Here is a tiny trained network, its code and every weight. The questions are about switching its units off for an input and a target symbol, where a switched-off unit gives its printed mean instead of its output.

import numpy as np


def w(rows, s, z=0):
    codes = np.array(rows[::2]) - 128.0
    scale = np.full(codes.shape[1], s)
    scale[-1] = z or s
    return codes * scale


def norm(h):
    return h / np.sqrt((h * h).mean(-1, keepdims=True) + 1e-5)


def softmax(a):
    e = np.exp(a - a.max(-1, keepdims=True))
    return e / e.sum(-1, keepdims=True)


def log_softmax(a):
    a = a - a.max(-1, keepdims=True)
    return a - np.log(np.exp(a).sum(-1, keepdims=True))


def net(x, mask):
    ids = ['ΘΛΞγεη'.index(c) for c in x.split()]
    T = len(ids)
    res = E[ids] + P[:T]
    u = 0
    for l in range(3):
        r = norm(res)
        for j in range(3):
            rows = slice(2 * j, 2 * j + 2)
            q, k, v = (r @ M[l][rows].T for M in (Q, K, V))
            z = softmax(np.where(np.tri(T) > 0, q @ k.T / 2**0.5, -1e9)) @ v
            o = O[l][rows]
            res = res + np.where(mask[u + j], z, o[:, -1]) @ o[:, :-1]
        u += 3
    return log_softmax(norm(res)[-1] @ U[:, :-1].T + U[:, -1])


Q, K, V, O = {}, {}, {}, {}
E = w([
[102,92,102,19,127,157,32,121,123,89,225],'Θ',
[131,26,116,71,121,106,115,142,57,134,2],'Λ',
[1,86,185,167,174,123,96,115,223,189,163],'Ξ',
[81,154,105,179,41,212,114,113,118,125,84],'γ',
[200,128,75,118,115,83,136,134,252,178,107],'ε',
[189,72,242,138,92,143,44,150,172,84,146],'η',
],0.0024)
P = w([
[119,133,220,61,127,211,119,189,137,252,102],'0',
[105,145,139,86,64,154,107,112,163,199,91],'1',
[113,130,122,105,85,151,83,122,159,172,102],'2',
[118,116,111,115,103,148,84,127,154,148,115],'3',
[121,105,111,127,114,142,89,130,146,130,125],'4',
[127,97,111,138,119,135,98,135,147,114,135],'5',
[134,91,105,143,123,125,104,139,140,96,142],'6',
[137,91,103,150,125,112,110,131,136,80,149],'7',
[136,92,102,158,128,94,116,125,128,56,152],'8',
],0.003)
Q[0] = w([
[183,190,93,148,102,90,211,132,140,140,158],'0.h1',
[103,105,137,75,154,134,85,114,151,165,145],'0.h1',
[129,254,199,99,165,115,232,126,67,159,156],'0.h2',
[167,106,114,85,85,119,43,117,191,94,155],'0.h2',
[105,49,124,105,59,138,52,145,175,116,110],'0.h3',
[135,201,169,208,64,243,148,106,79,118,87],'0.h3',
],0.0054)
K[0] = w([
[179,155,126,102,107,115,165,200,165,213,106],'0.h1',
[77,139,146,111,113,195,107,149,106,137,154],'0.h1',
[133,125,165,61,99,172,111,129,132,253,95],'0.h2',
[107,60,86,180,194,49,153,112,124,86,113],'0.h2',
[155,112,210,203,117,67,131,131,112,58,129],'0.h3',
[127,201,139,149,71,234,159,145,99,149,97],'0.h3',
],0.006)
V[0] = w([
[73,102,155,128,133,170,88,84,83,28,147],'0.h1',
[177,139,69,63,130,129,100,207,150,126,212],'0.h1',
[115,124,85,112,193,48,169,91,191,181,150],'0.h2',
[66,167,191,212,169,193,111,66,198,176,250],'0.h2',
[27,31,141,137,129,96,123,134,147,136,36],'0.h3',
[178,55,166,190,117,69,103,123,183,33,144],'0.h3',
],0.0023)
O[0] = w([
[138,135,120,159,21,120,150,120,153,190,124,135],'0.h1',
[113,115,167,152,169,144,167,73,143,119,73,145],'0.h1',
[119,154,134,140,79,209,136,223,89,133,87,102],'0.h2',
[147,165,103,60,104,44,133,195,111,15,61,153],'0.h2',
[170,166,168,158,136,115,183,164,44,138,174,253],'0.h3',
[97,252,120,88,130,155,129,77,82,200,81,131],'0.h3',
],0.0027)
Q[1] = w([
[145,182,254,171,115,64,5,156,169,124,164],'1.h1',
[17,163,76,173,153,88,161,199,193,105,175],'1.h1',
[159,42,103,132,125,91,133,107,67,101,123],'1.h2',
[35,158,144,169,130,82,139,164,197,91,192],'1.h2',
[160,103,114,139,26,172,120,90,109,149,144],'1.h3',
[156,157,128,88,220,170,175,107,136,122,104],'1.h3',
],0.0066)
K[1] = w([
[108,244,93,83,131,46,98,80,79,121,61],'1.h1',
[169,85,111,117,109,96,160,252,85,3,98],'1.h1',
[109,92,111,227,132,128,145,59,133,142,191],'1.h2',
[151,135,91,107,117,88,170,195,79,2,63],'1.h2',
[83,126,154,199,101,202,127,26,106,152,153],'1.h3',
[166,131,89,112,195,185,156,195,227,226,149],'1.h3',
],0.0061)
V[1] = w([
[155,115,205,217,103,85,123,111,184,114,83],'1.h1',
[4,135,117,157,127,121,146,135,165,179,97],'1.h1',
[116,85,163,78,193,96,129,128,128,150,125],'1.h2',
[111,71,127,137,94,107,147,101,97,129,13],'1.h2',
[171,100,67,125,149,77,142,147,189,166,100],'1.h3',
[173,146,135,146,134,151,102,110,177,152,207],'1.h3',
],0.0043)
O[1] = w([
[179,254,142,124,209,200,199,151,134,90,81,203],'1.h1',
[79,115,202,122,196,57,227,170,154,60,170,218],'1.h1',
[69,175,116,149,97,76,211,161,85,187,142,250],'1.h2',
[154,78,155,111,194,181,191,33,57,188,82,205],'1.h2',
[139,73,145,186,156,145,100,58,58,74,172,105],'1.h3',
[152,144,121,108,95,85,98,184,130,21,124,141],'1.h3',
],0.0035,0.0017)
Q[2] = w([
[108,126,140,253,77,151,191,124,179,126,38],'2.h1',
[76,78,72,110,196,105,143,119,91,162,84],'2.h1',
[195,123,114,253,204,86,59,136,111,82,128],'2.h2',
[41,214,171,184,152,123,94,119,216,125,186],'2.h2',
[222,87,189,171,120,135,101,94,113,24,94],'2.h3',
[137,159,46,72,118,182,119,116,137,47,247],'2.h3',
],0.0063)
K[2] = w([
[145,120,117,253,111,162,166,109,163,112,34],'2.h1',
[87,75,98,124,168,193,146,122,93,204,142],'2.h1',
[206,162,98,202,191,132,144,70,98,16,133],'2.h2',
[125,141,92,84,121,64,147,190,94,82,44],'2.h2',
[200,178,85,146,114,201,138,65,109,61,86],'2.h3',
[151,81,41,160,66,83,85,133,184,107,184],'2.h3',
],0.0065)
V[2] = w([
[98,91,47,153,171,170,203,99,136,252,146],'2.h1',
[124,177,111,143,79,61,220,236,134,168,129],'2.h1',
[171,122,137,67,147,45,144,158,208,210,80],'2.h2',
[228,159,34,128,160,34,219,153,182,195,206],'2.h2',
[127,173,15,132,126,136,236,97,176,144,24],'2.h3',
[156,166,158,82,223,178,193,131,41,69,186],'2.h3',
],0.0024)
O[2] = w([
[163,195,126,90,113,114,96,156,182,38,130,168],'2.h1',
[187,155,89,118,178,168,78,5,167,135,135,224],'2.h1',
[147,139,53,212,54,127,152,147,74,114,142,250],'2.h2',
[67,69,171,132,28,224,162,206,62,93,107,122],'2.h2',
[73,63,144,117,87,175,90,182,83,113,252,104],'2.h3',
[102,98,81,94,57,61,57,89,194,183,128,115],'2.h3',
],0.003,0.002)
U = w([
[95,69,82,66,18,30,44,130,172,167,163,55],'Θ',
[133,70,132,146,168,117,195,42,29,253,133,71],'Λ',
[67,193,177,137,177,32,210,197,135,83,143,210],'Ξ',
[160,60,176,92,228,168,49,61,171,45,136,209],'γ',
[78,81,147,185,51,229,152,192,62,73,162,2],'ε',
[230,246,66,144,112,181,132,124,203,149,48,197],'η',
],0.0056,0.00065)

Each question gives the input, a string of symbols that net reads in full, and the target symbol t.
The units are the heads (2 rows each of Q, K, V and O). Each row of codes is followed by its name. A weight is (code - 128) times the scale printed after its matrix; where a second scale follows, it is the last column's (O and U).
mask holds one flag per head, layer by layer. A switched-off head (its flag False) gives its mean, the last column of its rows in O, instead of its output. The means were averaged over made-up inputs and are rounded, as every weight is.
A unit's drop is (log p(t) with every unit on - log p(t) with that unit switched off) / (log p(t) with every unit on - log p(t) with every unit switched off).
The circuit of an input: a set's keep is (log p(t) with only the set's units on - log p(t) with every unit switched off) / (log p(t) with every unit on - log p(t) with every unit switched off). Starting from all 9 units, units are removed one at a time, each time the one whose removal leaves the highest keep (on an exact tie, the one counted first), for as long as the keep stays at least 0.8.
units of the circuit, in order: the units of the circuit, biggest drop first
unit that matters most: the unit with the biggest drop
which heads matter: for each layer, one digit per head in row order, 1 if its drop is at least 0.15 and else 0, layers parted by /
input Ξ Ξ Θ Ξ Θ, target Ξ: unit that matters most => 2.h3
input γ Λ Ξ Ξ Λ, target Ξ: which heads matter => 000 / 110 / 000
input Λ Θ ε Ξ Θ, target ε: units of the circuit, in order => 2.h3, 2.h1, 0.h3
input Λ Ξ Ξ, target Ξ: units of the circuit, in order => 0.h2, 1.h1
input Ξ η Ξ, target η: which heads matter => 000 / 100 / 000
input Λ Λ γ γ, target ε: which heads matter => 111 / 011 / 101
input ε γ Ξ Ξ Λ Ξ Λ γ Λ, target γ: units of the circuit, in order => 0.h2, 1.h2
input Ξ Θ Λ Ξ Ξ Ξ Λ Λ Λ, target Λ: which heads matter => 010 / 000 / 000
input γ η Λ η Λ η, target Λ: units of the circuit, in order => 2.h1, 0.h3
input γ η γ Λ γ Ξ Ξ Ξ γ, target γ: which heads matter => 001 / 010 / 010
input ε Ξ Λ ε Λ, target ε: units of the circuit, in order => 2.h2, 0.h2
input η Ξ η, target Ξ: which heads matter => 000 / 100 / 000
input Θ γ Ξ η η Λ Ξ, target η: units of the circuit, in order => 0.h2, 1.h1
input ε η γ Ξ Ξ Λ ε η ε, target γ: which heads matter => 101 / 001 / 010
input Ξ ε Ξ Λ Θ η Θ, target η: which heads matter => 111 / 000 / 001
input Ξ γ γ Ξ, target γ: units of the circuit, in order => 1.h2
input Λ Θ ε Ξ γ η Λ, target Θ: which heads matter => 010 / 110 / 000
input ε Ξ ε η, target η: units of the circuit, in order => 0.h3, 1.h1
input Θ γ Θ ε Ξ Ξ Θ, target Ξ: units of the circuit, in order => 1.h1, 0.h3, 0.h1
input Θ Λ η Θ Ξ Ξ ε η Ξ, target ε: units of the circuit, in order => 2.h2, 1.h2
input γ Ξ ε ε η, target η: which heads matter => 001 / 100 / 000
input γ Θ Ξ Θ Ξ Θ γ ε Λ, target Λ: which heads matter => 011 / 000 / 000
input Ξ ε η Ξ η γ γ ε, target ε: which heads matter => 111 / 001 / 011
input Ξ γ Θ γ, target ε: which heads matter => 011 / 011 / 101
input Λ Θ η Θ, target η: units of the circuit, in order => 2.h3
